The same points measured another way (B), then each row and its match in B
In the rows, zero is written as 128.
B (20 x 87)
[[116 159 136 178 131 123 180 147 126 111 132 166 121 120 203 114 148 117
  118 147 102 129 127 164 116 141 143 106 126 152 156  72 137 143 106 138
  167 152 118 133  81 134 145 141 144 121 112 137 123  80 121 101 115 133
  140 128 141 151 119 134 117 114  98 121 135 158 126 137 130 138 141 149
  148 136 164 115 143 152 149 111 172 103 146 176 106 172 170]
 [128 137 103 154  89 188 158 154 165 125 135 149 122 147 154 149 145  90
  116 148 129 122  99 140 148  73 111 145 136 100 200 155  85 135 168 116
  166  81 173 134 147 133 127 118 137 103  65  86 130  95  99 114 128 148
  138 153 111 183 134 170  98 119 125 160 152  17 127 100  80 152 105 111
  135 136 163 152  56 122 133 134 143 110 134 204 120 144 140]
 [132 149 107 180 119 174 148 156 176 124 142 171 112 165 147 156 139  86
  130 135 135 135  83 134 150  87 119 143 101 102 198 136  94 161 164 102
  148  67 161 156 145 134 137 102 139 100  71  74 125 124 129  86 107 148
  141 148 112 174 134 185  96 110 128 156 136  21 115  96  66 145 102  98
  139 125 170 145   7 128 103 147 141  96 129 203 111 136 140]
 [136 168  98 192 109 177 163 149 172 132 136 156 101 127 181 160 132  74
  103 139 133 137 104 144 151  75 118 146 117  96 184 139  91 167 160  93
  154  93 132 142 139 128 133 119 146 109  77  98 125 112 131 129 103 147
  147 158 106 179 131 172 112 106 133 176 123  58 121 102  71 174 109 115
  142 120 168 149  29 122 128 146 151  92 126 199 103 174 148]
 [129 144 127 189 108 128 183 149 137 128 130 154 129  82 198 107 135 106
  114 165 112 135 137 167 123 125 131 120 152 137 144  90 123 146 124 125
  200 155 106 124  85 138 139 126 146 106 132 172 125  86 117 126 120 125
  153 136 132 156 120 127 118 117 110 136 145 167 141 130 120 150 127 147
  156 135 161 113 159 139 171 101 167 106 136 191 103 173 157]
 [128 117 111 185 136 130 167 145 128 119 127 147 127 120 187 102 138 131
  146 163 112 114 103 147 127 130 136 110 142 139 152  99 112 138 128 139
  195 167 134 124 100 142 162  96 126 118 109 139 120  87  94  92 107 128
  125 130 133 144 125 134  95 115 100 123 148 136 137 116 115 152 112 145
  146 136 163 136 121 165 122 103 152 120 142 177 114 151 157]
 [120 152 107 164  85 180 153 153 170 130 133 157 122 144 155 161 129  79
  116 147 131 137 109 132 148  76 119 154 137  97 191 159  90 144 169 106
  140  83 159 142 144 132 125 120 150 106  64  86 133 106 123 132 114 147
  143 155 103 177 139 165 102 125 135 165 153  29 117 103  76 148 110 105
  142 129 165 156  36 120 127 151 144 105 127 197 116 149 137]
 [135 142  86 196 106 179 152 151 183 127 147 158 111 131 158 151 144  83
  129 152 136 131  78 139 151  66 106 138 134  93 201 149  83 156 163  91
  158  73 150 144 139 135 143  99 134 104  71  75 131 107 114 106 109 148
  136 159 106 190 153 190 111 118 137 167 141  11 129 103  68 173  94 109
  133 128 184 170   4 118 126 143 137 109 127 220 107 149 144]
 [140 143  95 199 123 172 142 153 171 125 151 161 124 135 163 154 146  85
  140 150 127 123  73 146 138  76 119 146  96 110 204 118  87 159 164  91
  179  82 129 152 143 127 140  95 123 119  59  62 130 105 132  96 114 145
  141 145 108 183 131 192 103 100 119 159 125  20 125 103  63 180 116 117
  139 107 189 147   8 136 109 139 153 107 117 198  98 142 150]
 [154 108 115 207 123 152 182 137 135 117 125 144 112  90 186 108 134 101
  149 168 116 127 125 158 144 124 126 139 152 127 134 113 106 147 141 125
  183 164 101 121 108 149 154  80 125 101  92 166 124 100 106 148 120 136
  137 132 135 162 133 136  95 119 108 132 142 134 139 122 109 149 107 142
  158 129 158 133 134 148 137  78 128 115 128 183 102 152 153]
 [141 138  94 166 107 174 139 156 166 129 136 157 122 150 150 159 136  90
  130 139 131 132  83 130 145  78 108 146 121  98 187 152  99 158 171 100
  134  77 162 139 147 134 137 109 132 116  75  77 126 108 129 112 118 147
  128 152 112 172 140 176 102 126 134 154 134  23 124 105  68 156 100 107
  128 122 165 150  11 127 112 148 127 108 133 202 120 125 137]
 [112 147 130 168 133 109 162 142 112 114 132 174 139 124 202 114 140 126
  133 155  97 113  99 159 109 140 149 105 120 155 152  62 142 147 109 147
  185 158 123 129  94 136 143 120 131 131 109 117 119  79 120  88 112 136
  131 115 151 135 113 136 107 101  88 108 142 163 132 133 136 140 146 151
  161 126 163 123 126 171 120 106 168 115 149 183 114 156 170]
 [139 114 123 202 123 137 177 133 129 133 113 135 106  78 188  99 134 107
  147 169 119 130 123 139 145 129 120 139 157 134 121 121 104 153 130 126
  164 177 109 119 106 147 157  93 140  95 120 180 121  96  94 138 115 134
  129 140 134 142 124 119 111 121 107 138 145 150 140 125 104 141 109 146
  159 141 150 122 128 148 125  82 139 105 134 172 109 161 155]
 [114 152 124 188 119 125 187 151 138 115 134 166 126 108 205 107 138 114
  114 160 105 121 118 166 111 128 140 116 129 140 161  69 138 145 114 134
  199 168 102 127  77 125 140 120 140 121 116 147 127  84 120 109 109 136
  147 128 141 163 116 141 117 112  99 126 152 163 131 126 124 149 127 145
  151 132 164 118 147 159 165 111 164 107 135 198 103 183 171]
 [129 148  89 174  78 191 166 158 168 125 132 150 112 128 177 141 134  76
  105 155 136 126 109 149 146  79 107 149 147  95 196 140  84 151 159 111
  173 100 139 127 126 131 126 120 150 107  72 106 131  99 105 125 112 153
  149 159 102 192 139 155 106 116 128 174 155  66 122 100  90 154 102 110
  142 129 158 149  70 124 156 125 135 109 132 225 112 152 148]
 [130 156 130 204 127 130 178 156 140 121 134 166 125 109 201 118 139 115
  119 153 110 129 112 169 124 127 143 115 121 139 154  66 134 161 120 136
  170 144 109 125  82 138 139 126 136 128 113 137 122  87 131 106 110 136
  147 132 130 154 123 144 120 105 109 120 145 151 125 127 127 154 124 150
  157 121 169 111 121 157 147 115 163 104 137 198 100 159 166]
 [146 131 103 182 119 173 145 162 169 117 127 165 121 149 151 144 136  97
  141 143 126 137 100 125 141  89 115 133 130 101 199 135 106 160 150  96
  133  91 154 146 135 126 141 111 120 108  71  79 130 118 143 110 112 148
  135 152 112 165 144 175 102 129 137 146 147  51 112 107  75 154  99 117
  142 122 178 156  27 125 124 146 119 115 136 197 111 120 137]
 [137 141 131 195 139 120 171 148 125 119 122 161 126 106 194 121 134 129
  137 156 109 127 122 157 120 135 140 119 141 141 142  64 137 153 118 125
  151 157 117 125  92 132 146 120 120 114 128 148 123  83 140 113 116 126
  134 121 146 136 118 140 108 110 104 111 126 185 120 131 125 143 126 152
  156 116 162 113 116 155 139 106 160  93 139 181 104 150 164]
 [144 120 125 200 121 131 177 141 122 119 125 155 113  97 197 113 132 110
  144 163 105 117 121 157 135 146 130 131 126 139 127  82 116 158 127 131
  189 181 100 119 100 146 149 105 132  99 105 162 119  93 110 132 112 134
  137 136 131 150 113 135 104 108  96 127 149 164 136 126 120 141 130 154
  155 123 153 115 135 148 138  82 149 109 136 171 107 159 165]
 [129 167  82 201 119 178 151 147 175 132 145 167 108 120 179 165 135  76
  121 146 126 137  97 146 143  81 112 157 113 102 184 121  86 177 154 101
  155  81 101 147 134 124 135 112 136 117  77  95 129 129 154 122 105 150
  152 142 107 184 136 200 113 107 131 173 124  77 125 112  75 183 119 113
  148 110 174 144  18 116 140 144 127  97 124 192  87 172 145]]
Rows of B count from 0, top down.

[132 118 137  79 118 186 124  93 133 128 125 121  90 126 132 152 122 146
 165 154 115 136 133 101 120 247 166 138 140 137 140 216 146 134 155 153
 121 119 128 122 128 156 121 117 141 123 144 134 133 145 116 114 135 136
 133 124 154 147 109 141 221 120 129 141 140 136 130 128 139 107 154 100]
1
[109 131  91 159 133  88 127 127 121 133 108 132 121 120 126 125 129 130
  56 152 126 158 149 122 101 113 162 145 145 134  66 150 141 133 156 137
 131 161 124 126 128 159 112 107 155 139 140 145 127 135 122 133 155 127
 121 145 130 151 119 148 127 117 129 134 126 135 123 125 126 119 162  66]
11
[138 117 162  68 140 178 123  89 138 125 131 122  88 132 133 150 122 158
 138 142 117 128 136  96 128 252 168 144 147 133  90 215 154 132 155 166
 127 111 128 125 127 151 114 106 144 121 142 136 130 147 121 108 141 138
 134 124 159 149  98 143 216 114 129 139 136 135 134 126 135 103 148  81]
14
[131 130 109 112 115 114 124 108 116 124 108 125 121 129 129 136 125 145
 111 121 106 116 138 111 131 168 157 138 147 133  27 121 145 130 152 148
 150 109 130 126 122 164 116 149 154 127 130 131 123 119 124 117 142 119
 124 147 128 143 102 135 154 112 130 140 128 139 136 120 124 120 133  58]
12
[136 117 137  75 130 189 126 101 138 149 127 113  93 126 131 146 123 138
 163 147 117 136 136 101 118 232 166 139 149 133 179 196 138 136 148 156
 105 110 130 121 129 148 122  94 136 117 144 131 136 148 119 119 132 132
 132 124 142 153  94 143 201 119 129 142 138 133 132 129 138 109 146  86]
10
[121 138 101 151 157  86 126 131 119 139 117 122 113 124 129 128 129 142
  59 136 116 128 152 122 112 139 156 141 155 136  63 140 140 136 153 136
 124 131 130 124 124 144 109 107 154 139 127 136 125 126 130 131 158 127
 122 145 130 144 104 149 113 116 129 136 124 140 133 126 119 115 159  46]
17
[139 110 157  94 177 177 124 103 139 160 142 109  75 134 133 145 125 159
 120 161 119 119 138 101 125 205 167 136 155 128 102 201 140 128 137 160
 106  56 127 125 131 138 112  67 138 119 145 128 136 148 124 106 142 136
 129 132 153 164  75 136 175 116 130 141 125 135 135 125 141 118 146  65]
19
[134 107 149  75 148 201 124  92 141 148 116 120  88 132 132 149 124 155
 139 164 119 129 133 101 121 249 174 138 147 130 149 206 142 129 154 165
 117  79 125 121 132 160 118  99 139 119 150 137 135 145 119 105 134 136
 130 126 157 164  96 137 218 119 129 140 135 134 129 124 144 108 147  65]
7
[131 107 123  99 140 177 126 100 144 165 120 119  80 128 130 139 125 146
 115 168 125 134 139 108 115 219 176 131 150 129 150 209 132 130 147 157
 107  76 126 124 136 166 105  67 141 120 151 133 139 153 119 114 136 132
 130 130 148 174  96 137 185 118 129 139 132 133 128 124 141 118 146  67]
8
[138 121 162  81 143 183 124  98 130 132 133 112  90 128 133 153 122 148
 170 148 111 125 138  98 130 235 172 143 140 135 143 220 150 134 146 156
 111 102 132 122 123 145 116 103 144 121 137 129 133 145 122 115 121 138
 134 123 155 140 106 143 218 119 129 141 135 139 136 131 135 108 154 101]
6
[118 129 122 136 164  98 127 119 121 138 115 120 113 122 129 128 128 143
  49 144 122 135 157 110 115 157 159 136 157 134  49 158 142 133 158 141
 118 131 129 126 126 147 105  94 153 138 140 138 129 135 130 130 157 130
 126 136 133 150 111 145 136 114 129 136 124 135 133 127 123 117 155  50]
15
[130 130 100 112 117 110 125 109 115 135 112 125 110 129 127 137 126 146
 104 127 103 120 141 108 128 199 163 137 131 133  36 133 148 131 145 146
 144 105 132 126 122 154 113 134 159 129 131 133 125 120 126 121 140 121
 124 147 130 139  95 133 131 127 130 134 129 137 137 120 123 118 138  53]
9
[142 110 161  83 171 182 124  93 138 154 126 116  82 136 134 147 124 164
 133 142 113 118 139  99 130 207 168 137 160 131 102 219 150 129 151 162
 104  67 130 124 129 146 112  83 139 115 143 125 134 146 124 105 138 137
 133 126 155 157  90 139 199 115 130 142 129 136 138 128 137 105 146  76]
3
[117 128  92 126 107 116 127 113 119 125 104 135 120 124 126 131 126 139
  82 145 112 135 138 122 113 155 159 133 143 134  65 144 140 132 154 147
 150 138 126 127 125 164 114 138 158 132 141 143 127 121 121 122 145 122
 123 147 130 148 111 140 148 114 129 135 131 136 126 117 128 117 145  55]
5
[133 117 140  94 131 181 126 101 138 155 129 116  94 126 132 151 124 136
 157 159 115 132 136 103 119 228 167 140 157 134 181 227 144 137 148 121
 102 101 132 121 129 149 106  87 138 121 142 129 136 146 120 122 135 133
 133 124 140 142  94 141 212 120 129 136 137 133 131 130 135 111 151  55]
2
[114 126 123 141 161 106 126 115 127 121 116 130 112 124 129 126 128 152
  55 153 121 133 151 111 111 152 166 133 152 134  19 171 138 128 159 147
 130 139 124 127 126 158 110 117 157 136 141 145 127 132 130 124 161 131
 126 142 146 149 114 144 145 117 129 128 123 138 127 124 127 119 152  55]
13
[126 130  94 130 116  97 125 119 120 135 105 124 111 126 127 131 127 136
  82 135 110 123 145 117 122 159 153 135 155 133  16 130 142 132 146 143
 136 127 131 126 123 157 112 119 154 133 134 134 126 121 126 127 148 122
 124 145 129 143 107 142 130 115 129 135 126 137 133 122 120 115 140  64]
18
[138 118 142  88 136 174 127 102 139 141 129 112  98 124 129 146 125 138
 136 155 114 131 141 100 123 241 163 139 152 134 175 203 145 139 142 146
  97 121 133 123 127 146 105 101 143 125 143 128 133 145 121 122 126 132
 136 125 142 144  89 139 179 118 129 140 135 136 138 132 126 107 150  67]
16
[118 132 129 146 169 104 124 117 117 123 111 126 111 129 127 130 127 151
  62 126 112 125 146 114 118 172 155 138 157 134  15 154 145 129 164 146
 141 113 126 127 124 143 117 125 163 138 139 139 125 126 129 121 161 132
 122 146 140 148 121 147 150 115 130 134 123 139 130 125 128 120 154  70]
4
[117 132 108 157 155  92 126 120 121 130 110 127 117 122 127 124 129 144
  59 149 112 134 154 125 110 130 149 136 146 136  40 163 137 132 163 141
 117 142 125 126 127 151 112 111 153 140 137 143 126 130 127 127 159 129
 122 143 135 145 113 148 136 114 129 136 125 136 126 124 126 121 162  62]
0
